Below are the code and all the weights of a small trained network. Each question names an input and a target symbol and asks about switching units off, where a switched-off unit gives its printed mean instead of its output.

import numpy as np


def w(rows, s, z=0):
    codes = np.array(rows[::2]) - 128.0
    scale = np.full(codes.shape[1], s)
    scale[-1] = z or s
    return codes * scale


def softmax(a):
    e = np.exp(a - a.max(-1, keepdims=True))
    return e / e.sum(-1, keepdims=True)


def log_softmax(a):
    a = a - a.max(-1, keepdims=True)
    return a - np.log(np.exp(a).sum(-1, keepdims=True))


def net(x, mask):
    ids = ['αβγεζξσφω'.index(c) for c in x.split()]
    T = len(ids)
    res = E[ids] + P[:T]
    u = 0
    for l in range(3):
        r = res
        for j in range(2):
            rows = slice(2 * j, 2 * j + 2)
            q, k, v = (r @ M[l][rows].T for M in (Q, K, V))
            z = softmax(np.where(np.tri(T) > 0, q @ k.T / 2**0.5, -1e9)) @ v
            o = O[l][rows]
            res = res + np.where(mask[u + j], z, o[:, -1]) @ o[:, :-1]
        u += 2
    return log_softmax(res[-1] @ U[:, :-1].T + U[:, -1])


Q, K, V, O = {}, {}, {}, {}
E = w([
[112,174,170,111,157,90,162,63,69,153],'α',
[131,127,196,176,131,70,176,35,72,72],'β',
[92,124,151,199,125,36,95,103,120,92],'γ',
[150,49,167,148,180,120,123,193,214,136],'ε',
[119,71,119,48,52,168,135,114,252,92],'ζ',
[144,91,208,53,194,80,130,127,168,139],'ξ',
[57,149,214,104,174,66,172,202,223,66],'σ',
[67,98,101,149,205,147,166,93,164,63],'φ',
[147,155,148,52,140,21,189,142,161,170],'ω',
],0.02)
P = w([
[115,96,79,209,198,181,105,167,29,133],'0',
[91,102,134,178,164,89,149,152,74,169],'1',
[93,89,142,170,143,85,146,157,96,159],'2',
[101,118,168,153,116,103,155,149,117,162],'3',
[111,118,167,148,102,103,156,136,132,148],'4',
[123,124,169,143,91,123,154,132,154,143],'5',
[135,127,170,140,84,130,159,111,173,139],'6',
[144,127,162,136,77,131,164,102,190,128],'7',
[150,128,155,124,72,128,164,87,210,114],'8',
[148,131,155,120,67,138,166,90,232,107],'9',
[155,137,164,110,55,150,172,80,254,105],'10',
],0.011)
Q[0] = w([
[84,93,115,132,169,108,126,160,156,131],'L0H1',
[165,147,1,109,102,217,79,171,110,178],'L0H1',
[137,108,144,125,110,109,130,136,140,127],'L0H2',
[144,145,116,117,138,135,120,121,141,111],'L0H2',
],0.016)
K[0] = w([
[129,129,82,79,154,137,151,159,149,169],'L0H1',
[120,115,188,172,197,122,150,176,6,130],'L0H1',
[120,110,107,109,86,148,137,128,110,139],'L0H2',
[127,102,145,117,126,102,125,113,94,104],'L0H2',
],0.012)
V[0] = w([
[162,136,24,88,76,144,255,140,105,179],'L0H1',
[143,89,181,132,175,174,229,84,154,113],'L0H1',
[120,123,110,152,94,100,178,103,151,175],'L0H2',
[44,89,115,165,232,75,184,163,73,206],'L0H2',
],0.0072)
O[0] = w([
[254,138,28,162,123,125,245,103,130,94,62],'L0H1',
[107,28,221,76,26,76,206,220,105,204,225],'L0H1',
[184,111,43,164,125,213,77,107,191,111,149],'L0H2',
[93,152,72,165,185,16,72,134,125,200,254],'L0H2',
],0.0084,0.0092)
Q[1] = w([
[76,56,254,225,55,32,152,17,124,152],'L1H1',
[170,108,130,150,192,175,22,139,126,81],'L1H1',
[170,138,90,187,149,182,104,86,115,82],'L1H2',
[41,55,132,124,199,61,159,103,169,196],'L1H2',
],0.0079)
K[1] = w([
[94,81,82,3,60,191,107,64,252,67],'L1H1',
[68,228,118,113,203,199,22,168,97,111],'L1H1',
[174,116,150,208,145,73,29,217,66,148],'L1H2',
[93,82,91,85,12,177,86,90,203,134],'L1H2',
],0.0066)
V[1] = w([
[195,137,196,225,107,121,149,208,108,102],'L1H1',
[204,89,151,87,206,142,116,232,225,156],'L1H1',
[78,72,149,255,171,96,192,85,134,87],'L1H2',
[32,100,14,120,119,196,155,142,147,104],'L1H2',
],0.007)
O[1] = w([
[45,226,115,117,27,104,110,243,70,71,123],'L1H1',
[166,17,55,219,129,78,56,63,51,38,218],'L1H1',
[169,195,2,98,113,157,164,13,57,170,252],'L1H2',
[62,34,100,144,113,55,187,51,228,170,81],'L1H2',
],0.0079,0.012)
Q[2] = w([
[104,111,120,66,85,129,114,170,117,202],'L2H1',
[97,84,195,125,135,91,88,154,118,136],'L2H1',
[59,232,81,73,207,211,147,152,254,179],'L2H2',
[50,122,64,114,101,121,137,32,140,79],'L2H2',
],0.0066)
K[2] = w([
[98,203,49,170,214,118,153,98,114,198],'L2H1',
[75,93,180,66,245,180,124,247,251,28],'L2H1',
[106,205,94,239,192,196,58,118,52,251],'L2H2',
[154,3,100,155,111,199,118,62,186,133],'L2H2',
],0.0055)
V[2] = w([
[120,104,111,186,70,138,147,159,196,187],'L2H1',
[129,157,71,150,156,166,152,185,155,102],'L2H1',
[180,80,37,254,58,165,41,127,101,216],'L2H2',
[198,60,182,25,182,209,121,109,82,171],'L2H2',
],0.0062)
O[2] = w([
[71,140,126,149,153,118,121,180,141,114,78],'L2H1',
[89,119,120,122,113,102,155,140,123,108,8],'L2H1',
[123,133,97,161,80,179,88,160,151,189,254],'L2H2',
[205,100,215,125,192,174,115,176,93,254,90],'L2H2',
],0.012,0.0094)
U = w([
[88,79,171,106,44,138,137,96,138,175,144],'α',
[162,183,176,209,125,158,145,154,136,101,186],'β',
[188,144,188,168,124,172,79,126,114,98,107],'γ',
[254,190,78,139,128,138,121,160,143,69,163],'ε',
[162,141,136,96,76,199,104,142,117,91,103],'ζ',
[121,144,137,132,29,204,76,172,77,111,1],'ξ',
[167,240,171,121,107,188,38,96,199,97,185],'σ',
[129,112,135,42,109,134,60,114,83,39,61],'φ',
[140,173,152,84,36,170,157,210,75,120,246],'ω',
],0.005,0.0033)

Each question gives the input, a string of symbols that net reads in full, and the target symbol t.
The units are the heads (2 rows each of Q, K, V and O). Each row of codes is followed by its name. A weight is (code - 128) times the scale printed after its matrix; where a second scale follows, it is the last column's (O and U).
mask holds one flag per head, layer by layer. A switched-off head (its flag False) gives its mean, the last column of its rows in O, instead of its output. The means were averaged over made-up inputs and are rounded, as every weight is.
A unit's drop is (log p(t) with every unit on - log p(t) with that unit switched off) / (log p(t) with every unit on - log p(t) with every unit switched off).
The circuit of an input: a set's keep is (log p(t) with only the set's units on - log p(t) with every unit switched off) / (log p(t) with every unit on - log p(t) with every unit switched off). Starting from all 6 units, units are removed one at a time, each time the one whose removal leaves the highest keep (on an exact tie, the one counted first), for as long as the keep stays at least 0.8.
circuit, biggest first: the units of the circuit, biggest drop first
which heads matter: for each layer, one digit per head in row order, 1 if its drop is at least 0.15 and else 0, layers parted by /
input ζ β β β φ φ γ σ, target α: which heads matter	00 / 01 / 00
input β φ α γ β γ β σ φ β γ, target α: circuit, biggest first	(L1H2)
input β φ φ ε γ β β γ β γ β, target σ: circuit, biggest first	(L0H1; L1H1)
input β ξ β β β ε σ φ ξ, target α: which heads matter	10 / 01 / 00
input σ β β β γ σ φ β, target α: circuit, biggest first	(L1H2; L0H1)
input ω φ ω ξ, target ε: which heads matter	10 / 00 / 00
input α φ ε, target α: which heads matter	00 / 01 / 00
input σ β ξ γ, target γ: which heads matter	10 / 11 / 01
input β β β γ σ β β β β, target ω: circuit, biggest first	(L1H1; L0H1)
input β β γ σ α, target φ: which heads matter	00 / 00 / 01
input α γ ξ β, target γ: circuit, biggest first	(L2H2; L1H2; L1H1)
input β ε α, target ξ: circuit, biggest first	(L2H2; L1H1)
input β ε γ, target ξ: circuit, biggest first	(L2H2; L1H1)
input β β ξ β φ β β ξ β β ξ, target γ: circuit, biggest first	(L1H2; L2H2; L1H1)
input γ β σ ξ β ω ε ε β, target ξ: which heads matter	01 / 10 / 01
input β φ β γ ω β β, target ε: circuit, biggest first	(L0H1)
input α φ γ β β β ζ β β, target ε: which heads matter	11 / 01 / 00
input ξ σ φ ε β σ β ξ ε, target γ: which heads matter	11 / 11 / 01
input σ σ β ξ, target φ: which heads matter	00 / 11 / 01
input ξ β ξ ω β γ β β, target σ: which heads matter	11 / 10 / 00
input σ β σ γ φ ε γ β σ, target φ: which heads matter	00 / 10 / 01
input β ξ β ε ε γ, target ξ: circuit, biggest first	(L1H1; L2H2)
input γ β σ γ, target φ: circuit, biggest first	(L2H2)
input ε ξ γ γ, target γ: circuit, biggest first	(L2H2; L1H2; L0H1)
